In the rows, zero is written as 128.
Known rows:
125  131  112  132  168  170  121  123  119  116  101  116  135  117  120  136  128  137  134  165  98  154  143  138  125  103  119  134  129  135  123  128  104  124  123  120  131  136  134  124  120 : nisi
103  126  115  129  153  161  141  76  113  105  80  119  134  165  118  113  125  136  130  157  106  164  107  132  122  109  172  108  159  125  115  70  70  91  96  112  135  139  114  142  146 : sobom
135  131  137  123  121  132  116  155  127  139  136  127  126  111  128  139  131  132  132  128  115  126  141  125  127  121  111  136  135  128  125  155  139  141  129  126  126  129  124  124  138 : vofler
138  143  140  129  119  138  117  175  115  157  147  126  125  126  127  127  132  128  123  133  118  126  125  125  127  119  139  128  160  133  125  160  148  151  115  136  132  130  120  120  133 : flustal
134  132  130  128  128  133  118  145  126  135  133  124  127  112  129  136  131  130  130  130  121  123  138  126  129  125  118  131  130  129  126  153  134  141  133  130  127  128  128  124  126 : fabu
134  131  122  129  138  135  127  151  133  137  143  127  130  120  127  139  131  129  131  133  119  136  146  135  124  115  104  144  117  133  133  143  151  128  132  126  127  127  131  118  123 : dofen
116  122  133  124  121  112  148  123  130  121  125  139  123  162  125  120  119  126  133  106  134  137  112  129  134  136  148  127  119  123  136  101  119  112  114  124  128  132  123  132  143 : bremuk
122  119  128  125  120  115  144  131  126  135  129  136  123  163  127  104  121  121  123  109  143  139  104  127  128  135  179  120  141  130  133  94  120  121  122  135  130  130  123  135  138 : flodubes
116  121  133  124  122  113  149  122  130  120  126  139  123  163  124  120  119  126  134  105  133  137  111  129  134  136  151  126  118  122  138  102  120  113  115  124  128  132  122  133  146 : loplon
151  125  131  120  130  111  115  117  143  124  131  135  133  129  142  112  145  127  117  163  150  114  145  114  114  112  97  119  165  125  124  122  125  135  152  139  133  127  135  136  107 : zuko
137  130  142  128  124  141  130  163  129  129  133  127  131  94  130  120  132  129  126  122  124  117  128  127  125  121  137  135  118  130  132  162  129  154  135  120  124  136  129  122  111 : flatra
142  123  128  126  133  131  110  161  126  149  130  127  123  108  127  125  126  126  121  131  130  132  129  125  125  133  143  132  144  137  121  138  131  156  152  144  128  127  136  130  122 : stuge
123  118  126  123  111  135  126  77  158  150  103  145  129  140  134  131  118  112  150  98  141  138  105  148  120  129  168  122  93  123  130  85  107  100  135  144  128  118  113  135  151 : bridror
129  152  127  143  117  120  131  114  120  142  149  112  132  110  124  144  123  131  114  125  126  116  136  118  115  138  90  136  95  135  124  135  108  153  155  124  129  117  152  131  107 : drudres
126  124  119  138  124  135  110  118  116  127  142  109  138  91  133  129  146  129  110  159  136  116  128  131  123  130  120  126  151  136  116  131  187  116  114  124  129  120  117  133  135 : detrum
107  107  126  136  135  112  141  99  117  93  124  126  133  128  126  120  127  127  119  138  152  124  100  137  146  155  138  127  111  131  138  92  182  100  97  125  129  128  126  140  146 : skuflis
132  134  128  119  119  125  119  136  111  128  129  120  128  120  135  126  123  129  127  136  122  114  143  120  149  128  143  119  119  135  133  154  116  152  135  138  127  126  129  125  124 : brepi
128  124  126  136  138  132  114  133  114  117  132  118  133  89  129  135  134  131  119  155  134  112  124  132  140  142  113  131  123  137  127  149  178  136  120  134  128  127  133  129  125 : klarono
137  139  130  129  119  152  111  117  140  151  121  130  131  102  135  142  128  121  143  127  125  116  128  140  129  121  128  126  106  128  129  155  125  136  133  141  128  122  121  118  124 : plekleplim
129  131  125  128  144  153  116  127  118  122  108  120  130  110  124  134  129  135  130  149  108  134  136  130  128  118  125  126  136  131  118  139  108  136  128  126  129  133  130  128  125 : faskadrel

Facts:
baplu τ: plitela vebror rostum
brepi τ: laton driles fusis klidrostel
dava τ: rodrube detrum fitrel zaflur
dodrokom τ: grugu biko brevum
flatra τ: ropun
flodubes τ: zuko suplavik zaflur
flotrar τ: suplavik stoskor
flustal τ: broplik pesolal diste griru
gopa τ: bridror stabros
grala τ: pesal
kegrek τ: trerok pesolal
kiflar τ: rodrube
klarono τ: zadin
kloplun τ: lanem ropun zoda
lubrigak τ: dofen murovim pegek nisi trolik drokla
luskek τ: dofen pesal masefan nepus flinik
noski τ: detrum
nulen τ: meflur flusto bridror flafim
pleplem τ: bivam
sastin τ: lunus
sesus τ: zodin vofler
skatrom τ: detrum pesolal sobom kitrem
stuge τ: meflur vofor bridror stoskor
suli τ: vovo
trerin τ: brevum
triflutran τ: klukori
trupil τ: trasko biko
[baplu fusis gekil grugu lubrigak nisi ropun trasko] γ sobom
[barem grala kegrek pesal suplavik zaflur] γ drokla
[beklir dodrokom nepus] γ flinik
[biko fabu meflur] γ kliskam
[bivam lanem triflutran] γ patru
[brepi] γ gasom
[brevum bridror diste klidrostel pegek zedrem] γ kaza
[dava] γ biko
[detrum plobe] γ skuflis
[dofen droplis klukori] γ bremuk
[donan fitrel kiflar kitrem klarono nuflu skuflis zoda] γ rodrube
[driles] γ kiflar
[drudres laton pleplem sesus stoskor] γ kegrek
[faskadrel sobom vere] γ skapir
[favan] γ pegek
[flafim griru zuko] γ luskek
[flatra loplon zodin] γ flodubes
[flinik luskek sigim zemo] γ vovuflo
[flotrar lunus] γ suli
[flustal madul] γ klilan
[flusto] γ droplis
[gopa skatrom vebror] γ niklasi
[gruvife] γ nidridu
[gubofel patru sastin] γ pesolal
[klilan kloplun sufor trolik] γ mikli
[klirir trupil] γ gubofel
[kubren masefan noski plitela skaval vofler] γ broplik
[murovim] γ trolik
[nesivo] γ klukori
[niklasi vovo] γ nistor
[nulen stabros] γ donan
[plekleplim] γ klidrostel
[rostum] γ zemo
[skabrun] γ kubren
[skadu] γ zodin
[stekluvo] γ vovo
[stuge] γ loplon
[suli] γ klunostem
[trerin] γ vofor
[trerok zastar] γ bridror
[zadin] γ vere

Rows:
No name comes twice in this set of rows, the named rows included.
150  130  129  121  147  113  129  124  145  116  135  143  134  139  138  125  140  128  127  166  142  119  153  122  125  107  71  133  136  126  139  132  139  131  145  136  133  129  144  124  98 : nepus
122  149  124  133  100  108  129  96  110  134  147  103  134  115  131  143  119  132  115  125  122  109  151  112  127  135  101  128  82  137  127  128  94  150  157  122  126  113  144  135  119 : laton
107  107  120  137  122  113  137  91  118  104  133  120  137  130  130  113  136  125  112  140  154  128  101  135  132  145  154  122  132  132  130  82  185  88  96  122  129  124  115  144  151 : rodrube
118  128  137  125  111  115  143  131  128  138  137  138  124  168  126  119  127  126  131  109  128  139  112  126  125  123  151  124  148  122  131  102  136  106  102  122  130  130  109  132  157 : broplik
133  131  132  126  126  134  118  142  128  135  131  125  127  111  128  138  131  131  132  128  118  123  138  126  126  124  111  132  130  127  123  149  133  136  133  125  126  127  126  124  129 : lunus
112  140  121  140  126  105  166  98  130  130  148  127  130  166  120  131  113  126  122  106  137  141  119  128  119  137  110  142  75  132  145  80  112  115  137  118  130  120  147  132  119 : drokla
126  131  125  128  141  149  116  125  122  121  110  120  131  110  125  138  129  136  132  148  108  134  138  128  126  117  116  127  134  128  118  139  110  132  127  122  129  132  129  128  129 : zadin
125  130  121  128  156  167  115  117  114  113  92  115  133  109  121  134  127  139  131  163  98  142  135  132  128  112  130  123  141  132  115  134  90  134  124  122  131  136  130  130  126 : gekil
135  130  131  127  133  135  125  173  128  142  147  128  128  124  126  138  129  131  130  130  115  139  146  133  125  112  112  148  124  135  137  149  153  137  125  128  127  130  130  118  136 : murovim
127  122  120  138  126  135  109  125  116  127  140  110  138  90  132  125  144  128  110  157  139  116  127  131  125  133  128  126  148  137  119  134  183  123  118  128  128  122  121  133  131 : fitrel
130  134  114  133  176  173  125  139  113  121  100  118  132  120  118  129  123  135  130  170  101  152  132  139  136  110  135  132  132  141  128  140  104  141  124  131  133  138  140  119  107 : lubrigak
143  123  133  117  156  89  161  103  148  100  125  163  128  200  137  98  127  121  128  156  169  126  121  122  138  122  103  123  132  121  159  91  123  119  133  146  139  136  150  130  95 : luskek
124  127  132  129  148  172  124  127  121  104  92  114  138  88  124  123  133  140  129  152  100  139  134  131  117  102  134  129  125  129  117  137  88  135  124  105  126  142  126  131  121 : ropun
129  110  121  134  136  127  104  130  121  122  130  116  132  81  128  134  136  130  115  151  137  123  130  132  128  142  118  135  134  139  119  126  179  130  134  135  126  122  133  139  135 : stabros

Now the same elements, written a new way:
Known rows:
111  134  114  93  126  114  133  113  133  133  120  126  115  140  110  122  125  128  110  122  135  119  138  111  124  110  127  117  135  131  135  121  122  151  145  137  144  114  113 : broplik
153  139  134  144  127  147  138  156  137  145  122  105  130  125  150  129  113  103  140  134  124  127  127  136  128  141  135  131  96  111  130  141  137  143  128  110  123  137  118 : noski
100  122  153  138  120  140  145  144  119  134  92  157  111  134  139  118  118  113  148  126  115  142  159  140  116  134  103  125  92  141  119  138  138  152  133  153  138  113  121 : zaflur
155  137  134  143  133  152  133  132  142  143  121  116  139  128  140  126  118  115  134  137  128  124  127  126  117  141  134  141  112  121  132  136  138  130  116  117  121  124  119 : dava
145  144  160  150  96  154  123  160  119  107  88  130  108  117  89  126  132  106  130  130  160  100  111  158  146  165  149  112  119  112  137  132  82  114  135  122  90  147  154 : beklir
127  133  116  110  124  113  131  111  130  149  141  121  128  138  112  120  130  130  121  123  135  109  124  113  130  114  131  132  134  116  132  118  129  131  138  119  129  122  115 : gasom
190  150  118  130  141  144  103  133  133  132  113  89  146  86  157  165  119  133  144  146  92  166  120  125  100  122  138  124  146  127  134  153  126  151  103  119  108  175  98 : nulen
145  143  127  124  146  152  99  112  126  94  99  127  126  109  137  150  113  148  105  147  110  159  144  143  113  125  137  115  150  158  126  116  135  147  105  162  135  152  96 : kitrem
127  134  115  109  124  111  133  108  131  153  142  120  127  140  111  119  129  132  119  123  134  107  125  109  132  113  129  134  132  115  131  115  130  131  138  117  131  121  112 : droplis
144  119  108  151  126  151  142  99  103  124  112  122  131  115  154  118  143  91  138  74  146  118  90  111  147  148  110  154  110  138  130  154  155  105  71  105  108  151  103 : sastin
110  133  116  94  125  114  132  112  136  137  120  126  111  142  109  120  127  126  110  122  131  120  135  110  123  109  129  119  133  131  134  122  120  149  146  138  144  115  111 : pesolal
127  120  123  135  121  135  145  122  140  188  125  149  141  164  130  100  111  115  158  128  126  103  142  112  114  120  101  169  84  119  128  139  143  134  138  121  137  103  93 : kegrek
127  94  144  190  101  126  141  124  117  160  133  177  132  135  159  105  118  126  178  104  102  114  127  141  150  140  84  187  88  142  109  178  159  94  108  131  126  123  116 : sesus
106  104  144  161  117  142  139  152  123  147  118  169  130  146  150  106  110  112  181  124  107  135  155  145  128  129  91  161  75  133  116  157  144  130  137  142  142  124  116 : drudres
91  113  139  145  118  146  134  156  125  127  97  180  119  159  148  103  99  113  163  126  113  142  164  150  126  128  92  149  76  151  119  148  142  146  144  163  158  117  109 : stoskor
126  134  116  110  124  113  133  110  129  148  140  123  128  138  113  120  130  131  118  124  134  108  125  113  132  116  129  132  132  116  133  115  129  130  138  119  130  123  114 : klunostem
134  133  129  113  111  127  127  115  135  133  127  116  118  136  85  115  136  119  112  123  154  91  116  125  141  131  147  130  132  111  135  122  102  120  144  116  118  129  132 : vovuflo
115  119  121  169  119  106  103  134  130  122  141  124  113  132  118  117  118  132  138  113  108  125  123  147  103  113  100  116  152  158  128  139  113  171  130  158  102  126  163 : vebror
158  145  116  110  138  133  99  133  121  102  97  110  124  89  153  165  115  142  128  139  94  176  133  135  107  111  132  103  156  152  134  144  116  164  113  145  128  177  104 : stabros
116  132  107  120  144  101  150  125  134  143  155  114  141  146  145  138  140  135  101  126  146  122  111  106  129  132  138  109  132  120  135  105  137  120  132  109  136  90  147 : vere

Rows:
No name comes twice in this set of rows, the named rows included.
138  111  151  163  118  140  136  137  129  154  133  156  140  130  145  118  122  130  167  138  111  127  138  136  135  137  112  168  94  122  118  151  146  99  122  121  128  127  120 : grala
99  97  120  132  162  112  140  147  156  70  156  133  155  137  175  148  146  150  99  137  136  161  109  118  137  151  143  102  152  157  125  135  143  83  117  127  165  76  201 : nisi
113  123  150  156  118  141  142  150  109  147  115  156  121  134  145  119  117  116  156  129  118  131  147  146  132  136  104  141  86  126  116  132  144  135  129  138  128  129  118 : barem
113  116  117  142  129  130  119  121  100  111  110  147  129  123  129  135  140  122  139  107  136  142  123  133  122  127  106  123  133  150  128  125  113  137  111  144  116  150  127 : lanem
121  125  145  101  95  119  123  117  131  109  118  131  100  124  69  117  143  132  107  119  156  91  122  139  161  135  155  120  148  116  131  128  82  104  156  126  123  132  147 : flinik
122  136  149  88  106  86  133  123  139  152  147  142  113  128  109  135  125  172  110  152  108  115  144  120  153  109  143  126  147  109  117  124  127  105  166  126  154  107  120 : klukori
132  130  96  127  132  117  133  99  115  161  157  109  139  140  116  111  138  113  128  103  147  96  105  105  129  117  117  149  128  108  133  110  139  126  116  100  110  137  109 : kloplun
137  120  143  208  112  136  119  166  144  173  147  161  136  161  150  100  85  130  180  143  93  112  142  163  122  135  91  171  80  132  115  152  149  141  142  142  119  112  125 : pleplem
146  127  163  155  115  164  119  166  107  121  119  121  137  113  78  125  151  98  159  142  168  106  120  160  129  158  149  126  112  83  134  104  79  104  138  99  73  167  169 : dodrokom
126  122  128  147  146  129  144  145  133  116  138  122  144  131  162  144  136  130  118  133  138  143  116  127  125  149  133  110  125  135  127  123  138  119  117  121  132  105  161 : faskadrel
93  117  117  93  143  107  118  119  106  128  157  134  138  138  93  123  149  131  136  129  142  129  145  122  120  96  125  128  139  107  126  80  112  132  151  126  132  144  132 : biko

The same elements again, as new rows of numbers:
Known rows:
113  150  122  133  132  128  118  136  141  146  134  127  109  159  123  139  138  135  148  140  133  127  143  131  122  117  127 : gasom
107  126  124  129  110  127  128  132  142  139  124  120  115  153  116  141  132  126  144  130  131  128  137  133  120  121  125 : skadu
103  131  118  130  115  128  133  133  131  147  125  123  118  144  127  132  126  116  133  125  128  138  143  133  138  114  130 : lubrigak
108  123  123  129  105  127  130  133  142  136  119  121  114  152  126  139  137  124  146  129  127  129  136  134  119  119  128 : dofen
132  158  120  130  156  127  118  131  143  117  129  127  123  172  121  153  134  120  140  155  125  107  174  117  123  114  130 : kegrek
122  125  125  126  110  129  127  127  140  116  120  120  113  160  127  149  138  121  144  133  124  125  143  127  123  121  131 : laton
116  124  129  130  98  126  130  129  147  175  124  120  104  151  107  137  139  120  154  131  120  116  140  138  124  123  119 : nuflu
122  123  132  130  103  124  125  130  147  196  115  116  110  151  102  140  144  122  153  130  125  125  147  133  117  119  117 : zoda
113  151  120  133  130  129  119  137  142  145  133  128  108  159  122  141  141  136  147  141  133  126  141  133  125  118  128 : droplis
105  125  122  127  106  127  132  133  142  126  123  121  116  152  122  140  132  126  144  128  130  128  132  134  120  121  127 : plitela
111  150  120  132  127  128  120  137  142  136  135  128  109  159  126  139  142  136  147  141  132  126  138  132  123  118  129 : niklasi
119  128  125  128  103  126  132  131  147  145  125  119  114  153  119  133  142  127  152  125  123  124  132  137  125  120  125 : plobe
109  145  122  133  129  128  118  136  142  144  131  128  108  160  123  141  139  137  148  141  136  127  142  131  116  118  126 : kaza
114  131  125  128  104  126  132  132  148  150  126  118  114  153  113  136  139  126  150  127  126  124  134  134  126  120  122 : driles
97  118  124  130  116  127  129  135  141  124  119  122  115  149  122  135  133  129  146  125  134  128  136  139  111  125  127 : flafim
97  124  118  127  140  126  136  121  143  154  126  123  120  160  111  133  131  114  150  133  140  133  137  127  119  121  128 : dava
105  143  122  127  109  123  134  131  148  165  125  119  118  153  108  132  135  119  152  123  125  116  142  130  125  117  117 : klarono
98  120  123  131  140  125  133  124  143  167  125  123  119  157  102  137  119  109  147  139  136  119  153  129  111  122  121 : noski
113  150  122  133  131  128  118  136  143  147  133  128  108  160  120  140  139  135  148  140  134  128  143  131  122  117  127 : klunostem
108  150  121  132  129  129  119  137  143  144  132  128  109  159  121  140  141  136  147  140  134  125  140  133  122  118  128 : patru

Rows:
No name comes twice in this set of rows, the named rows included.
108  162  123  132  134  125  125  128  149  208  138  127  102  164  104  129  143  123  165  136  131  117  147  125  127  117  117 : kiflar
128  139  121  137  154  126  122  140  149  136  134  128  123  159  122  135  134  133  144  152  129  117  154  140  116  115  128 : pesolal
124  143  120  137  139  133  121  136  123  165  145  127  106  146  118  127  122  127  126  145  129  147  151  139  151  109  133 : sobom

Now the same elements, written a new way:
Known rows:
147  117  138  147  102  116  122  148  115  115  116  131  129  135  116  136  127  117  128  127  121  109  112  118  124  141  137  141 : barem
132  128  130  126  118  134  126  144  114  132  126  131  126  138  126  126  135  125  134  135  129  121  114  136  131  124  132  130 : gruvife
119  129  117  110  139  116  112  109  192  166  92  84  115  117  109  137  102  144  145  126  115  130  161  135  101  96  121  112 : klidrostel
115  145  129  134  158  121  121  97  148  128  136  110  136  116  130  128  100  133  124  112  128  137  143  118  125  128  131  119 : mikli
149  98  136  159  132  80  100  115  148  86  117  107  133  106  110  155  94  121  102  92  115  135  128  70  113  172  141  141 : kegrek
120  122  103  146  143  127  149  78  162  127  141  125  133  136  123  101  120  127  121  114  133  142  169  98  134  117  116  130 : skapir
116  122  107  98  137  108  125  105  170  134  95  82  122  117  130  133  102  137  144  126  117  139  163  136  96  94  127  102 : kaza
115  144  130  131  157  123  119  100  144  129  134  109  135  116  132  128  103  133  127  115  127  137  139  123  125  126  131  118 : kubren
131  129  129  128  119  133  125  143  113  131  127  130  128  138  127  126  134  124  134  132  129  120  114  134  131  123  134  130 : skadu
142  147  136  125  185  122  133  103  131  150  152  111  125  108  133  133  117  136  141  87  145  140  136  115  138  149  136  107 : pesolal
151  114  141  154  97  108  119  150  114  108  111  130  132  134  111  142  122  112  124  125  120  106  111  111  120  149  138  146 : drudres
152  104  115  92  118  122  137  155  125  148  103  109  107  131  128  135  145  130  153  126  128  130  127  143  116  114  129  110 : trerok
133  131  132  127  121  136  123  147  109  135  127  129  128  139  127  125  137  125  137  132  131  120  111  139  133  122  136  129 : skaval
133  130  130  128  120  135  125  143  112  133  128  131  128  138  126  125  135  125  136  130  130  121  111  137  132  125  135  129 : stekluvo
118  134  130  124  109  119  126  128  116  137  134  138  122  132  130  125  140  126  149  142  143  103  112  143  133  149  132  124 : murovim
124  114  100  137  94  126  157  105  128  139  140  153  121  157  121  93  162  120  146  142  152  110  137  122  145  137  115  136 : nisi
114  139  129  132  155  120  123  98  153  125  134  113  133  115  128  130  103  132  123  115  125  137  144  118  122  127  128  121 : bremuk
137  134  135  126  122  140  136  147  111  140  129  128  128  138  125  127  134  120  144  129  131  111  113  141  132  122  133  128 : plitela
102  133  123  125  153  129  126  97  139  99  146  94  151  116  134  123  90  118  120  109  125  142  138  114  126  116  141  120 : kloplun
128  148  129  143  174  107  143  96  143  129  124  139  120  134  140  129  99  134  123  123  114  126  149  124  109  125  123  115 : biko

Rows:
No name comes twice in this set of rows, the named rows included.
110  135  125  132  153  122  114  98  150  120  133  110  137  118  130  129  101  133  116  119  123  142  139  116  124  123  132  125 : suli
142  121  107  150  106  149  142  126  147  168  129  146  117  159  98  96  154  125  135  133  137  120  136  113  149  109  113  150 : fusis
148  126  116  116  125  112  145  147  119  141  89  136  106  155  138  129  132  130  151  145  113  112  129  154  102  101  126  110 : brevum
121  136  120  128  150  120  99  100  139  115  125  109  136  104  136  133  117  146  108  110  129  166  151  110  131  130  130  123 : flodubes
123  120  141  98  112  150  156  166  127  119  153  159  141  122  134  135  118  99  116  131  126  109  125  135  128  119  126  114 : zoda
134  131  120  135  132  123  123  144  102  120  115  152  118  157  137  121  132  128  121  142  116  123  108  138  125  117  135  128 : trerin
147  119  122  113  129  130  113  152  100  133  125  127  119  129  131  130  152  134  128  120  137  143  106  128  141  135  138  125 : noski
101  146  130  129  145  103  124  81  153  131  141  118  131  113  132  128  108  134  140  122  140  120  141  125  123  152  128  114 : trolik
125  121  129  120  116  142  137  146  105  109  136  116  141  137  130  122  125  109  135  128  127  122  111  133  131  114  139  128 : flatra
166  125  144  149  99  113  128  151  106  125  108  135  132  117  124  146  142  123  133  119  128  120  136  117  125  151  127  140 : suplavik

